Here is a tiny trained network, its code and every weight. The questions are about switching its units off for an input and a class, where a switched-off unit gives its printed mean instead of its output.

import numpy as np


def w(rows, s, z=0):
    codes = np.array(rows[::2]) - 128.0
    scale = np.full(codes.shape[1], s)
    scale[-1] = z or s
    return codes * scale


def norm(h):
    return h / np.sqrt((h * h).mean(-1, keepdims=True) + 1e-5)


def f(y):
    return y / 2 * (1 + np.tanh(0.7978845608 * (y + 0.044715 * y**3)))


def log_softmax(a):
    a = a - a.max(-1, keepdims=True)
    return a - np.log(np.exp(a).sum(-1, keepdims=True))


def net(x, mask):
    res = np.array(x, float).reshape(1, 4) / 4 @ E
    u = 0
    for l in range(3):
        y = f(norm(res) @ A[l][:, :-1].T + A[l][:, -1])
        res = res + np.where(mask[u : u + 5], y, B[l][:, -1]) @ B[l][:, :-1]
        u += 5
    return log_softmax(norm(res)[-1] @ U[:, :-1].T + U[:, -1])


A, B = {}, {}
E = w([
[180,75,97,166,160,255,126,84,158],'x0',
[69,107,187,108,199,134,59,118,146],'x1',
[158,128,102,117,111,90,54,76,115],'x2',
[107,210,92,12,93,192,122,107,181],'x3',
],0.014)
A[0] = w([
[52,123,163,158,145,156,254,166,172,54],'0.n1',
[102,122,113,128,123,109,111,161,100,202],'0.n2',
[48,123,162,126,203,136,64,124,126,4],'0.n3',
[183,140,57,141,89,112,184,154,92,15],'0.n4',
[79,148,144,150,121,175,151,150,85,119],'0.n5',
],0.0095,0.012)
B[0] = w([
[215,91,83,37,187,144,89,249,44,175],'0.n1',
[129,128,115,134,97,146,116,153,195,254],'0.n2',
[122,49,230,63,144,99,107,79,102,146],'0.n3',
[129,49,113,95,102,112,172,129,79,147],'0.n4',
[202,105,73,96,115,85,20,139,83,142],'0.n5',
],0.013,0.0064)
A[1] = w([
[167,167,134,153,175,172,141,71,155,63],'1.n1',
[187,117,76,118,92,59,5,36,101,2],'1.n2',
[147,55,101,129,153,200,143,99,88,95],'1.n3',
[95,141,163,140,167,138,72,153,155,147],'1.n4',
[132,126,91,142,68,118,168,146,121,168],'1.n5',
],0.011,0.0066)
B[1] = w([
[103,132,164,156,36,112,101,199,147,159],'1.n1',
[166,114,103,70,189,180,139,255,56,209],'1.n2',
[151,124,123,144,66,101,57,146,169,245],'1.n3',
[159,59,140,54,104,129,171,80,110,236],'1.n4',
[125,83,167,81,131,145,109,98,134,255],'1.n5',
],0.015,0.005)
A[2] = w([
[151,58,147,251,168,61,129,131,38,95],'2.n1',
[64,164,154,68,91,7,156,173,66,47],'2.n2',
[205,136,84,130,46,113,207,114,91,46],'2.n3',
[132,114,119,78,101,116,127,122,150,254],'2.n4',
[166,104,104,127,27,84,154,151,128,100],'2.n5',
],0.012,0.0084)
B[2] = w([
[74,243,84,59,98,162,176,97,139,188],'2.n1',
[195,69,104,196,99,252,43,114,183,190],'2.n2',
[29,12,191,57,146,249,61,63,98,153],'2.n3',
[103,153,125,207,148,69,193,119,71,251],'2.n4',
[124,140,179,118,212,54,106,121,171,186],'2.n5',
],0.014)
U = w([
[179,93,129,215,65,152,59,128,215,148],'0',
[169,118,103,63,161,169,125,211,63,204],'1',
[78,34,199,70,130,128,129,49,108,55],'2',
[73,252,90,116,90,147,182,84,146,3],'3',
[170,139,141,167,152,7,165,145,114,229],'4',
],0.021,0.0044)

Each question gives the input, the list of numbers given to net, and the class t.
The units are the neurons (one row each of A and B). Each row of codes is followed by its name. A weight is (code - 128) times the scale printed after its matrix; where a second scale follows, it is the last column's (A, B and U).
mask holds one flag per neuron, layer by layer. A switched-off neuron (its flag False) gives its mean, the last column of its row in B, instead of its output. The means were averaged over made-up inputs and are rounded, as every weight is.
A unit's drop is (log p(t) with every unit on - log p(t) with that unit switched off) / (log p(t) with every unit on - log p(t) with every unit switched off).
The circuit of an input: a set's keep is (log p(t) with only the set's units on - log p(t) with every unit switched off) / (log p(t) with every unit on - log p(t) with every unit switched off). Starting from the 12 units with the biggest drops (on a tie, the unit counted first), units are removed one at a time, each time the one whose removal leaves the highest keep (on an exact tie, the one counted first), for as long as the keep stays at least 0.8.
circuit, biggest first: the units of the circuit, biggest drop first
k most important neurons: the k neurons with the biggest drops, biggest first
k most important neurons of layer l: the k neurons of layer l with the biggest drops, biggest first
drop when u is switched off: that unit's drop, to one decimal
input [4,-5,2,1], class 2: 2 most important neurons -> 2.n3, 2.n2
input [-6,-6,-3,3], class 0: most important neuron of layer 1 -> 1.n4
input [8,8,-4,4], class 0: 3 most important neurons -> 1.n3, 1.n1, 2.n3
input [0,-6,-5,2], class 2: 2 most important neurons -> 2.n3, 1.n2
input [7,7,-3,-4], class 0: 2 most important neurons -> 1.n3, 2.n3
input [6,-7,-2,-6], class 2: 4 most important neurons of layer 2 -> 2.n3, 2.n2, 2.n1, 2.n5
input [6,4,8,6], class 1: 2 most important neurons -> 1.n2, 2.n2
input [-6,5,-6,4], class 0: 2 most important neurons of layer 1 -> 1.n2, 1.n5
input [-7,1,-7,4], class 0: 2 most important neurons -> 2.n2, 1.n2
input [-5,3,-6,2], class 1: 2 most important neurons -> 0.n1, 1.n3
input [4,-2,-3,4], class 0: 2 most important neurons -> 2.n1, 1.n3
input [0,-2,1,2], class 4: 2 most important neurons -> 1.n5, 2.n1
input [0,7,-7,5], class 1: 4 most important neurons -> 0.n1, 2.n3, 1.n5, 2.n5
input [2,-6,-7,-8], class 3: 2 most important neurons -> 2.n1, 1.n2
input [-3,0,-1,-8], class 3: circuit, biggest first -> 2.n1
input [1,2,-2,-3], class 4: 2 most important neurons -> 1.n4, 1.n3
input [1,-2,-7,7], class 1: 3 most important neurons -> 0.n1, 2.n1, 0.n5
input [1,8,8,-4], class 1: 2 most important neurons of layer 1 -> 1.n2, 1.n5
input [-3,4,4,-1], class 1: 3 most important neurons of layer 1 -> 1.n2, 1.n5, 1.n3
input [2,-6,5,6], class 2: 2 most important neurons of layer 2 -> 2.n3, 2.n1
input [-6,3,3,6], class 0: 2 most important neurons of layer 2 -> 2.n2, 2.n1
input [-3,-8,2,4], class 2: most important neuron of layer 2 -> 2.n3
input [7,-2,-7,-8], class 3: 3 most important neurons of layer 2 -> 2.n1, 2.n2, 2.n3
input [-8,-5,8,-1], class 0: 2 most important neurons of layer 0 -> 0.n5, 0.n1
input [-6,-4,7,7], class 1: 2 most important neurons of layer 2 -> 2.n1, 2.n2
input [-8,-7,1,-4], class 0: drop when 1.n4 is switched off -> 0.1
